Below are the code and all the weights of a small trained network. Each question names an input and a class and asks about switching units off, where a switched-off unit gives its printed mean instead of its output.

import numpy as np


def w(rows, s, z=0):
    codes = np.array(rows[::2]) - 128.0
    scale = np.full(codes.shape[1], s)
    scale[-1] = z or s
    return codes * scale


def norm(h):
    return h / np.sqrt((h * h).mean(-1, keepdims=True) + 1e-5)


def f(y):
    return np.maximum(y, 0)


def log_softmax(a):
    a = a - a.max(-1, keepdims=True)
    return a - np.log(np.exp(a).sum(-1, keepdims=True))


def net(x, mask):
    res = np.array(x, float).reshape(1, 3) / 4 @ E
    u = 0
    for l in range(2):
        y = f(norm(res) @ A[l][:, :-1].T + A[l][:, -1])
        res = res + np.where(mask[u : u + 5], y, B[l][:, -1]) @ B[l][:, :-1]
        u += 5
    return log_softmax(norm(res)[-1] @ U[:, :-1].T + U[:, -1])


A, B = {}, {}
E = w([
[198,165,2,139,190,32],'x0',
[129,115,144,69,126,16],'x1',
[73,31,100,148,169,159],'x2',
],0.0091)
A[0] = w([
[128,144,223,115,115,160,65],'L0N1',
[107,90,234,88,122,102,6],'L0N2',
[83,1,157,118,147,109,3],'L0N3',
[116,117,76,180,143,241,50],'L0N4',
[110,82,161,148,117,208,83],'L0N5',
],0.02,0.0051)
B[0] = w([
[105,193,113,115,93,151,230],'L0N1',
[107,103,204,174,48,3,230],'L0N2',
[63,116,26,22,129,147,242],'L0N3',
[213,135,190,197,158,202,247],'L0N4',
[167,64,160,140,207,158,251],'L0N5',
],0.023,0.012)
A[1] = w([
[125,170,25,184,185,90,252],'L1N1',
[100,56,138,109,123,62,48],'L1N2',
[212,170,16,135,169,1,246],'L1N3',
[73,243,111,118,58,177,249],'L1N4',
[167,149,13,155,167,14,246],'L1N5',
],0.018,0.0021)
B[1] = w([
[232,43,88,156,125,113,193],'L1N1',
[94,95,97,108,177,170,188],'L1N2',
[115,100,251,166,136,203,249],'L1N3',
[227,150,55,145,129,87,176],'L1N4',
[165,115,177,181,160,195,234],'L1N5',
],0.02,0.015)
U = w([
[190,101,222,177,181,190,198],'0',
[103,126,195,124,28,5,134],'1',
[207,210,85,128,92,71,135],'2',
[103,193,99,94,155,100,3],'3',
[110,171,115,103,135,109,26],'4',
[40,49,94,22,159,113,157],'5',
],0.017,0.0068)

Each question gives the input, the list of numbers given to net, and the class t.
The units are the neurons (one row each of A and B). Each row of codes is followed by its name. A weight is (code - 128) times the scale printed after its matrix; where a second scale follows, it is the last column's (A, B and U).
mask holds one flag per neuron, layer by layer. A switched-off neuron (its flag False) gives its mean, the last column of its row in B, instead of its output. The means were averaged over made-up inputs and are rounded, as every weight is.
A unit's drop is (log p(t) with every unit on - log p(t) with that unit switched off) / (log p(t) with every unit on - log p(t) with every unit switched off).
The circuit of an input: a set's keep is (log p(t) with only the set's units on - log p(t) with every unit switched off) / (log p(t) with every unit on - log p(t) with every unit switched off). Starting from all 10 units, units are removed one at a time, each time the one whose removal leaves the highest keep (on an exact tie, the one counted first), for as long as the keep stays at least 0.8.
units of the circuit, in order: the units of the circuit, biggest drop first
k most important neurons: the k neurons with the biggest drops, biggest first
top k neurons in layer l: the k neurons of layer l with the biggest drops, biggest first
drop when u is switched off: that unit's drop, to one decimal
input [-1,3,-6], class 2: units of the circuit, in order	[L0N5; L1N4]
input [-8,3,-5], class 1: most important neuron	[L0N2]
input [-5,2,-8], class 2: 2 most important neurons	[L0N1; L1N4]
input [-7,-1,-6], class 1: 2 most important neurons	[L0N2; L0N3]
input [0,1,-5], class 2: units of the circuit, in order	[L0N5; L1N4]
input [-1,3,1], class 5: 2 most important neurons	[L0N3; L1N2]
input [4,8,6], class 5: 2 most important neurons	[L0N3; L0N4]
input [1,-2,-6], class 2: top 2 neurons in layer 0	[L0N5; L0N2]
input [-7,-1,-7], class 1: top 2 neurons in layer 0	[L0N2; L0N3]
input [-2,-4,-6], class 2: 3 most important neurons	[L0N1; L1N4; L1N3]
input [-8,2,2], class 5: drop when L0N5 is switched off	0.1
input [0,1,8], class 5: drop when L0N3 is switched off	0.6
input [-8,1,6], class 5: drop when L0N3 is switched off	0.5
